Below are the code and all the weights of a small trained network. Each question names an input and a class and asks about switching units off, where a switched-off unit gives its printed mean instead of its output.

import numpy as np


def w(rows, s, z=0):
    codes = np.array(rows[::2]) - 128.0
    scale = np.full(codes.shape[1], s)
    scale[-1] = z or s
    return codes * scale


def f(y):
    return np.maximum(y, 0)


def log_softmax(a):
    a = a - a.max(-1, keepdims=True)
    return a - np.log(np.exp(a).sum(-1, keepdims=True))


def net(x, mask):
    res = np.array(x, float).reshape(1, 7) / 4 @ E
    y = f(res @ A[0][:, :-1].T + A[0][:, -1])
    res = res + np.where(mask, y, B[0][:, -1]) @ B[0][:, :-1]
    return log_softmax(res[-1] @ U[:, :-1].T + U[:, -1])


A, B = {}, {}
E = w([
[47,158,255,173,152],'x0',
[134,138,133,122,135],'x1',
[141,150,136,116,144],'x2',
[78,117,50,223,161],'x3',
[122,121,127,135,122],'x4',
[86,56,99,165,66],'x5',
[36,162,85,86,103],'x6',
],0.01)
A[0] = w([
[176,67,149,164,166,64],'n1',
[93,113,110,163,205,142],'n2',
[72,155,85,80,141,112],'n3',
[110,98,114,75,212,254],'n4',
[154,144,40,79,76,86],'n5',
[128,100,29,185,218,149],'n6',
[139,100,155,56,91,139],'n7',
[168,135,134,144,155,149],'n8',
[99,99,92,147,195,140],'n9',
[118,105,118,162,57,115],'n10',
[56,176,124,108,93,93],'n11',
[99,171,111,135,60,95],'n12',
[234,116,65,97,134,142],'n13',
[149,120,161,106,75,133],'n14',
[146,161,143,123,189,205],'n15',
[144,116,87,109,153,84],'n16',
[178,124,8,95,108,71],'n17',
[94,146,107,80,108,100],'n18',
],0.012,0.0063)
B[0] = w([
[231,145,56,188,215,173],'n1',
[84,70,126,77,118,190],'n2',
[253,88,23,173,178,180],'n3',
[121,155,69,140,45,201],'n4',
[73,178,159,204,153,217],'n5',
[96,83,108,78,115,244],'n6',
[90,35,20,84,162,183],'n7',
[160,163,94,143,90,167],'n8',
[139,62,22,38,144,184],'n9',
[147,123,145,179,99,181],'n10',
[165,208,75,224,157,180],'n11',
[221,132,138,124,174,157],'n12',
[69,160,134,130,129,247],'n13',
[133,93,141,62,151,167],'n14',
[95,148,102,103,72,196],'n15',
[108,192,192,163,151,160],'n16',
[91,202,195,134,156,244],'n17',
[180,137,50,128,164,161],'n18',
],0.0067,0.011)
U = w([
[249,136,107,156,191,3],'0',
[103,89,121,30,154,71],'1',
[73,163,191,146,169,35],'2',
[148,132,120,110,94,240],'3',
[151,130,122,109,104,223],'4',
[136,124,126,101,118,174],'5',
],0.014,0.0038)

Each question gives the input, the list of numbers given to net, and the class t.
The units are the neurons (one row each of A and B). Each row of codes is followed by its name. A weight is (code - 128) times the scale printed after its matrix; where a second scale follows, it is the last column's (A, B and U).
mask holds one flag per neuron, in row order. A switched-off neuron (its flag False) gives its mean, the last column of its row in B, instead of its output. The means were averaged over made-up inputs and are rounded, as every weight is.
A unit's drop is (log p(t) with every unit on - log p(t) with that unit switched off) / (log p(t) with every unit on - log p(t) with every unit switched off).
The circuit of an input: a set's keep is (log p(t) with only the set's units on - log p(t) with every unit switched off) / (log p(t) with every unit on - log p(t) with every unit switched off). Starting from the 12 units with the biggest drops (on a tie, the unit counted first), units are removed one at a time, each time the one whose removal leaves the highest keep (on an exact tie, the one counted first), for as long as the keep stays at least 0.8.
units of the circuit, in order: the units of the circuit, biggest drop first
most important unit: the unit with the biggest drop
k most important neurons: the k neurons with the biggest drops, biggest first
input [-2,-2,7,-3,7,-5,-6], class 4: units of the circuit, in order -> [n15 n3]
input [5,-2,-6,3,6,-5,2], class 4: units of the circuit, in order -> [n17 n5]
input [-2,8,-8,-7,8,7,-8], class 0: most important unit -> n1
input [-1,3,5,6,3,-7,3], class 1: units of the circuit, in order -> [n6 n9]
input [-7,2,-3,1,-5,-7,6], class 2: units of the circuit, in order -> [n17 n5]
input [5,-3,-1,-6,-4,-7,-1], class 1: units of the circuit, in order -> [n7 n5]
input [5,-7,8,6,-4,-4,8], class 0: units of the circuit, in order -> [n3 n11]
input [-7,5,0,-5,7,-5,-4], class 2: units of the circuit, in order -> [n13 n17 n5]
input [-7,1,2,5,-5,-5,4], class 2: units of the circuit, in order -> [n17 n5]
input [-2,-8,8,8,-1,-7,-6], class 1: units of the circuit, in order -> [n6 n2]
input [-4,-8,-5,-6,1,-8,-7], class 3: units of the circuit, in order -> [n13 n15]
input [4,5,-3,5,3,8,6], class 0: units of the circuit, in order -> [n11 n12 n3]
input [-6,-7,-4,-5,2,8,8], class 0: units of the circuit, in order -> [n3 n12 n18]
input [-4,5,-6,-2,3,-3,-5], class 5: 2 most important neurons -> [n13 n3]
input [-1,7,0,-1,-1,-6,-5], class 3: most important unit -> n15
input [-7,6,-3,-4,-7,2,1], class 2: 2 most important neurons -> [n5 n17]
input [-8,-6,8,-8,-4,-1,-2], class 1: 3 most important neurons -> [n7 n14 n11]
input [-6,-8,-7,-1,3,-7,8], class 0: 2 most important neurons -> [n3 n18]
input [6,3,8,-8,3,6,2], class 1: 3 most important neurons -> [n7 n14 n5]
input [8,-4,2,8,7,1,-7], class 1: most important unit -> n2
input [-8,4,4,2,6,3,-5], class 2: 3 most important neurons -> [n17 n13 n5]
input [-7,-2,-3,3,7,1,6], class 2: 2 most important neurons -> [n17 n5]
input [5,1,6,3,-7,2,2], class 4: 2 most important neurons -> [n17 n5]
input [6,-3,8,2,-8,6,3], class 4: 3 most important neurons -> [n17 n5 n13]
input [-2,-1,-5,8,-7,7,-2], class 1: 2 most important neurons -> [n6 n9]
